Below are the code and all the weights of a small trained network. Each question names an input and a class and asks about switching units off, where a switched-off unit gives its printed mean instead of its output.

import numpy as np


def w(rows, s, z=0):
    codes = np.array(rows[::2]) - 128.0
    scale = np.full(codes.shape[1], s)
    scale[-1] = z or s
    return codes * scale


def norm(h):
    return h / np.sqrt((h * h).mean(-1, keepdims=True) + 1e-5)


def f(y):
    return y / 2 * (1 + np.tanh(0.7978845608 * (y + 0.044715 * y**3)))


def log_softmax(a):
    a = a - a.max(-1, keepdims=True)
    return a - np.log(np.exp(a).sum(-1, keepdims=True))


def net(x, mask):
    res = np.array(x, float).reshape(1, 5) / 4 @ E
    u = 0
    for l in range(2):
        y = f(norm(res) @ A[l][:, :-1].T + A[l][:, -1])
        res = res + np.where(mask[u : u + 8], y, B[l][:, -1]) @ B[l][:, :-1]
        u += 8
    return log_softmax(norm(res)[-1] @ U[:, :-1].T + U[:, -1])


A, B = {}, {}
E = w([
[128,128,130,127,128,128,128,131],'x0',
[124,128,128,128,130,129,130,124],'x1',
[110,4,111,153,126,198,141,162],'x2',
[154,163,200,166,76,241,159,84],'x3',
[130,88,118,112,46,47,220,108],'x4',
],0.014)
A[0] = w([
[115,139,102,157,249,134,47,166,129],'0.n1',
[143,207,132,112,170,37,108,113,115],'0.n2',
[95,124,158,129,99,216,139,126,64],'0.n3',
[121,111,90,90,91,78,135,147,99],'0.n4',
[120,203,184,168,158,205,80,135,52],'0.n5',
[144,225,161,137,179,127,77,107,66],'0.n6',
[102,191,93,112,205,88,78,120,5],'0.n7',
[182,242,150,141,83,120,133,50,117],'0.n8',
],0.012,0.014)
B[0] = w([
[66,138,226,136,52,165,98,151,255],'0.n1',
[234,137,151,226,147,146,132,72,233],'0.n2',
[217,152,165,171,173,63,116,160,165],'0.n3',
[136,140,76,94,154,148,122,86,170],'0.n4',
[206,130,32,60,176,152,40,73,193],'0.n5',
[175,85,72,74,145,247,83,153,192],'0.n6',
[245,103,160,240,212,197,147,174,161],'0.n7',
[27,196,158,51,77,111,129,156,240],'0.n8',
],0.012,0.0094)
A[1] = w([
[175,140,127,182,208,170,91,153,30],'1.n1',
[99,78,3,93,172,93,149,122,12],'1.n2',
[192,130,127,179,98,88,205,79,65],'1.n3',
[155,167,131,187,159,48,147,68,3],'1.n4',
[208,160,138,149,195,222,49,128,79],'1.n5',
[109,193,29,68,171,105,79,60,70],'1.n6',
[147,100,207,160,79,196,181,135,5],'1.n7',
[108,97,142,147,209,147,62,202,178],'1.n8',
],0.013,0.0062)
B[1] = w([
[121,97,123,190,103,37,170,130,180],'1.n1',
[179,111,189,233,189,71,117,181,164],'1.n2',
[127,176,80,53,120,198,11,111,165],'1.n3',
[151,114,35,34,172,200,100,64,147],'1.n4',
[141,73,87,185,165,54,192,151,249],'1.n5',
[154,116,85,86,133,196,152,27,168],'1.n6',
[182,145,52,77,199,141,66,51,165],'1.n7',
[69,177,186,87,85,84,183,141,201],'1.n8',
],0.013,0.015)
U = w([
[166,41,142,244,164,55,153,161,112],'0',
[196,118,40,56,151,214,106,38,24],'1',
[5,171,221,85,15,123,141,147,254],'2',
],0.018,0.0029)

Each question gives the input, the list of numbers given to net, and the class t.
The units are the neurons (one row each of A and B). Each row of codes is followed by its name. A weight is (code - 128) times the scale printed after its matrix; where a second scale follows, it is the last column's (A, B and U).
mask holds one flag per neuron, layer by layer. A switched-off neuron (its flag False) gives its mean, the last column of its row in B, instead of its output. The means were averaged over made-up inputs and are rounded, as every weight is.
A unit's drop is (log p(t) with every unit on - log p(t) with that unit switched off) / (log p(t) with every unit on - log p(t) with every unit switched off).
most important unit: the unit with the biggest drop
k most important neurons: the k neurons with the biggest drops, biggest first
top k neurons in layer l: the k neurons of layer l with the biggest drops, biggest first
drop of u: that unit's drop, to one decimal
input [-7,1,2,2,7], class 1: most important unit	0.n8
input [4,7,-2,1,5], class 2: top 2 neurons in layer 0	[0.n8, 0.n5]
input [5,-1,0,-2,-7], class 0: top 4 neurons in layer 0	[0.n8, 0.n7, 0.n5, 0.n6]
input [-1,8,-4,0,-6], class 0: 2 most important neurons	[0.n7, 1.n5]
input [5,2,-4,5,1], class 2: top 2 neurons in layer 0	[0.n8, 0.n4]
input [6,0,5,0,-2], class 2: top 2 neurons in layer 0	[0.n2, 0.n5]
input [-1,3,2,0,0], class 2: top 2 neurons in layer 0	[0.n2, 0.n5]
input [4,4,7,-1,-8], class 2: 2 most important neurons	[0.n1, 0.n2]
input [8,-4,1,7,5], class 1: 3 most important neurons	[1.n7, 0.n1, 1.n8]
input [-3,5,-5,-1,-7], class 0: 2 most important neurons	[1.n5, 0.n7]
input [1,0,-4,1,3], class 2: top 2 neurons in layer 0	[0.n8, 0.n5]
input [0,8,7,-3,0], class 2: drop of 1.n5	0.2
input [-7,2,-4,-2,-3], class 0: drop of 1.n8	0.0
input [-7,-7,2,6,-8], class 0: most important unit	1.n5
input [-1,-2,4,8,8], class 1: drop of 1.n7	0.1
